Rows and roughly how far along a hidden order each lies, from 0 to 12:
[ 22   6  10  22  -8  10   8  18   1  15   5  12  10  10  26  25 -15  -5
   3   8  15  21  23   7  -5  -3  22   9   2   3   3  12   8  40  -7  -6
   6  32  20]
2
[ 30   6  12  25  22  10  16   9  12  11   0  -3   0   7  20   6  41 -23
  -2   5 -19  -4  -5 -21  28  11  20  -3  -2  -7  -2   4  12   4  10  -6
  10  36  19]
8
[ 15  -4  18  33   8   3  20  19   6  10  29  13   8  18  -6  29  -4  18
   5  17  50   1  -6   0  34  -3  11  -1  -3  15   5   6  13  41  11 -20
   4   7   9]
9
[43  5 19 21 19 11 -3 12 16  8 19 -3  6 15  0  4 27 20  0 17 -7 15 16 -2
 34  0 -8 19 -3 18 -4 20  2  9 20 -6  7 33 -2]
9
[ 53   3  -1   3  -4  10   2  19  11  -2   0   1   9   2  31  20 -13 -17
   6  27  -3  20  16  -2   2  -3  -2  13  -2   3  -2  20  16  15   5  -9
  -3  36   4]
4
[ 41   4  19  25  -1   2   1  19  11   1  25  26  -1   1  17  27  -1  14
   5   5  16  14  16  13  23  -2 -13  15  10  18   9  16   1   9  15 -11
   6  35  19]
6
[11  8 17 21 11  1 25  1  8 16 17 19 -1 -2  2 21 26 23  6 -6 52 -1 -4 38
 19 -2 -8 12 10 24  9 12 12 15 21 29  7 34 23]
9
[ 40   1  -2  -7   4   7  20  -7  -2   1  -7  -8  -2   1  29  -4  31   4
  13  17 -14  16   2 -12  -7  11   4  -4  10  10   1  13   0  29   4  29
   3  -2   9]
4
[ 8  0 17  7  2  3 15 10 -1 -6 25 32  1  1 18  5 26 39 20  2 62  1  2 52
 20  8 -5  3 10 21 12 10  1 32  9 23 -4  0 15]
9
[-15   7   8   4  -3  11   8  -4   0  14   1   0   9  15  22   3  17  -4
  10   6 -18  17   0 -25   1   8  29  -5   0   0   7   5  14  28  -5  -9
   0  39  22]
5
[-21   2   1  39  21   1  20  11   7  16  19  -2   6  11 -11  23  15  46
  -6  11  25  -7  14   1  34  10   0   3   9   9   9  -1   1  11   7  25
   5  -5  -7]
2
[  0   2  -5 -12  31   5  25 -10   7  14 -13 -25   1  16   4  -4  34 -15
   5  -4 -11   0  -6  -6  -5  15  22  -1   5   2  13   4  17  16   8  40
   5   1  35]
4
[-6  0  0 -4 10  2 29  1  6 17 21 20  0 -1 -3 25 26 33  4 19 59 -1  4 24
 12  1  1  7 11 24 14  1 -2  7 12 28  3 -1  1]
8
[ -9   8  -6  33  14   6  17 -10  20  12  -1 -12   5  19  -1  19  16 -12
  -8  -4  23  15  12   9  25   2  22  12  -4  -3  -7  15  21  15   4  33
   7  47  16]
2
[-15   3  10   9  14  10  -3  -2   1  19  -1  -4   0  15  -1   4  29  47
   8  -2 -17  -3   5  -7  22  12   6  -3   9  -1  12  10   2 -11   8  -1
   0  27  -1]
10
[ 37   5  -1  29   0   2   1  17  11   0  24  27   9   0  -4  23  -5  26
   2  23  42  11  16  22  26  -3  -5  18   8  15   8  16  -2  37  14 -13
   7   7  11]
5
[ 1 -1 17 16  4  0 26 24 -6 17 21  0  7 10 28 19 -8 36  5  1 45  3 24  4
  6 11 19 -1  1 21 17  1  8 38 16  0  6 -1 23]
5
[ -8   6  -4  29   6   7  24  -3  11  15  -4  -5   8   9   0  20  -4  -2
  -6   5  12  16  20 -21   1   0  25  11  -1  -3  11   3  12   0  -3  -4
   9  29  20]
5
[ -1  10  13   6   4   0  36  -4   3  21  11  13   7  -4   0  21   4  -8
   5  -8  48   8  30  34 -10   3  -4  12   1   9  16  10   1  10  10  44
  11  15  26]
4
[  3   0  18   5  -8   5  24  14  -5  20  18  28   1   9   7  12  17  46
  13 -12  38   5   7  63  -7  -1  -2  13  13  42  14   4   7  13  13   9
   4  17  28]
12
[ 25   5   1  33 -13   2  17  27   6  12  25  12  10  -2   1  19 -15   7
   3  30  49  22  29   2 -24  -4   3  11   4  25   0  14   7  34 -12  19
   0   4  21]
0

Next part:
[  5 -10  -1  -5  -1 -29   7  -2  10  15 -12  -7   7  21   2   1  15   1
  -5  12   7  -1  -4   0  -5  11   4  -1  11]
12
[-27  -1   2   1   4   4   5   3  -2  -6   6   0  -3  -2  14  15  -8  -2
 -19 -10  -3  15   5 -11  -2  -5  -5  16  20]
0
[-11 -12   3  -3  15  -3   5  -4  11  13  -8   5   1  23  11  -2 -22  15
 -21   2   9  24  -2  -8  -1  18  18  27  13]
8
[  0 -21  -1  -8   9 -18   9  -3  10  26 -16  -3   5  25   2   4  -1  14
 -23  15  12  24  -2  -6  -9  22  24  16  12]
11
[ -6 -11   2  -3   6 -17   8  -4  13  15 -12  -2   4  30  14  -3   5   6
  -6  10  10  12  -3  -1  -2  14   8  19  19]
11
[  2  -9  -5  -7 -10 -40  10   1  12  21 -14 -12  11  16   2   4  47  -5
   2  29   8 -16  -5   6  -8  -2 -12 -21  15]
9
[  7  -1  -5   2  -2 -17  -4   1   3  10  -8  -9   4   5  -1  -9  32 -12
  26  16   3  -3  -5   3   3  -9 -11 -14  -1]
9
[  5  -3  -1  -1  -4 -24   2  -5  14   6  -7   0   6   7  -1  -7  16  -5
   5  10   3 -10  -5  10   0   4  -1 -10 -10]
11
[  2   0   2   3   1 -16  -1  -5   5   0  -1  -1   4   4   6  -8  14  -3
  23   1   0 -18  -7  14   7  -6  -2 -12   2]
9
[-23   1   2  -4  -2   6  11   4  -2 -11   6   1  -2  -2  16  19   6  -4
 -25  -3  -3  -3   7  -9  -8  -4 -10  11  26]
0
[-27   2   0   3   1  -5   5   2  -6   0   9  -6   0  -9  10  22  13 -10
 -11 -10  -5   3   4  -9  -2 -11 -10   1  13]
0
[-29  -1   3   2   5  -8  10  -1  -3   0   6  -3   0  -7  16  27 -10  -2
 -23 -14  -4   5   4 -12  -6  -9  -3  10  20]
0
[ 11  -6  -1  -5  -5 -18   7  -4  11  12 -11  -4   8  12  -2  -4  16   1
   2  14   5 -15  -5  12  -2   8   0 -13   2]
11
[ -1 -15  -1 -14   0 -24  15  -2  10  26 -15  -2   8  16  -3  13   1  15
 -42  13   6  14   0  -5 -17  24  14  13  16]
10
[ -4 -12   2  -7   8 -10  10  -4  12  12 -10   5   1  22   4   2 -11  14
 -21   3   8   9  -2  -1  -5  21  13  15   9]
10
[-26   2  -1   5   5  11  -1   5  -8   4   6  -6  -3  -6  13  16   6  -7
  -9  -2  -1  25   7 -20  -2  -9  -7  18  15]
0
[  0   2  -2  -2 -11 -31   9   0   4   4   0  -9   5  -7  10  13  37  -7
   0   8  -2 -21  -1   3  -6 -12 -14 -20   9]
4
[-15 -15   3  -8   8 -24  15  -4  14  12 -11   1   5  28  16   4   2   7
 -24   7   8   9  -2  -2  -9  15   7  21  26]
10
[-31   1   3   2   3 -10   5   0  -3  -4   8  -6   0  -7  18  21   5 -13
  -8 -12  -5   1   3 -16  -1 -15  -9   3  21]
0
[-16  -2   0   1  -6 -33   9   0   3   6   4 -10   5  -7   6  23  29 -15
  -5   1  -2 -10  -1   0  -7 -16 -12 -15  12]
3
[  7 -10  -1  -5  -3 -34   5  -3  11  15 -12  -2   7  17  -1  -5  16   0
   4  17   6 -12  -6   9  -3  10   1  -8   5]
11
[-25  -1   5  -1  14   5   4  -3   3  -4   1   6  -3  12  20   4 -17   7
 -14  -8   3  18   3  -9   0   3   6  28  23]
3
[ -8  -8   1  -2  -5 -35   4  -5  11   8  -8  -5   8   9   5   1  25  -6
   7  11   3 -22  -6  10  -2   1  -4  -9   9]
10
[-11  -8   2  -3   8  -6   4  -4  11   6  -7   2   0  22   8  -4  -3  10
  -4   6   6  10  -1  -2   0  16  11  17  11]
10
[ 10  -9  -5  -2  -3 -23  -1   0   6  25 -13  -8   6  16  -4  -5  28  -4
  11  21   9   4  -5  -5  -2   4  -1 -11 -20]
11
[ -6  -8   5  -2  16   2   3  -7   8   6  -5   9  -1  18  11  -4 -37  16
 -10  -8   5  14  -2   0   1  20  20  23   2]
8
[-12   3  -2   7  -1   4  -3   5 -11   8  11  -7  -1 -18   4  21  11  -9
  -5  -7  -5  18   5 -16  -2 -15  -6  -1   5]
0
[ -4   8  -3  -4 -16  -1   6   6  -6 -13   9  -6   0 -21  -3  16  22 -11
 -17   0  -9 -18   7  -4  -9 -12 -19 -16   2]
1
[-32   2   3   3  11  -1   4   1  -3   4   4  -2  -4   5  22  13  -1  -2
 -12  -4   0  25   4 -20   0  -7   0  25  27]
1
[-10 -19  -1  -9   1 -43  16  -2  17  31 -18 -10  10  27  11   9  28   1
 -20  22  11   6  -4  -3 -11  15   2   7  25]
12
[-29  -1   1   4   8  -5   4   0  -5   2  10  -2  -2  -2  18  18   1  -8
 -11 -10  -2  16   3 -16  -2 -12  -2  14  21]
0
[-26   2   3   4  -1 -24   6  -2   2  -5   6  -5   3  -8  15  11  19 -13
   6  -5  -3 -23  -1   1   2 -21 -18  -8  16]
2
[-13   3   0  -1  -9 -21   4   4  -3  -5   6  -6   3  -9   6  16  24 -14
   0  -1  -6 -14   3  -2  -7 -16 -17 -11  14]
2
[-23 -11   4  -9   7 -17  19  -4   9   4  -3   3   4  12  11  22 -13  14
 -54  -5   3  12   3  -7 -13  17  11  30  22]
5
[-17   2   0   2  -7 -18   3   1   1  -3   3  -8   3   2  12   4  38 -18
  16   9  -1 -15   1   2   1 -20 -21 -13  14]
4
[ -6   0  -5   3  -9 -11  -2   6  -2  13  -3 -15   2   0   4   4  57 -19
  18  21   0  -2   1  -6  -1 -23 -22  -7  12]
5
[ 16 -13  -1  -7   2 -21   7  -2  13  23 -16  -3   6  21   1  -9   8   9
  -7  17  11   8  -5   4  -5  19  12   4   0]
12
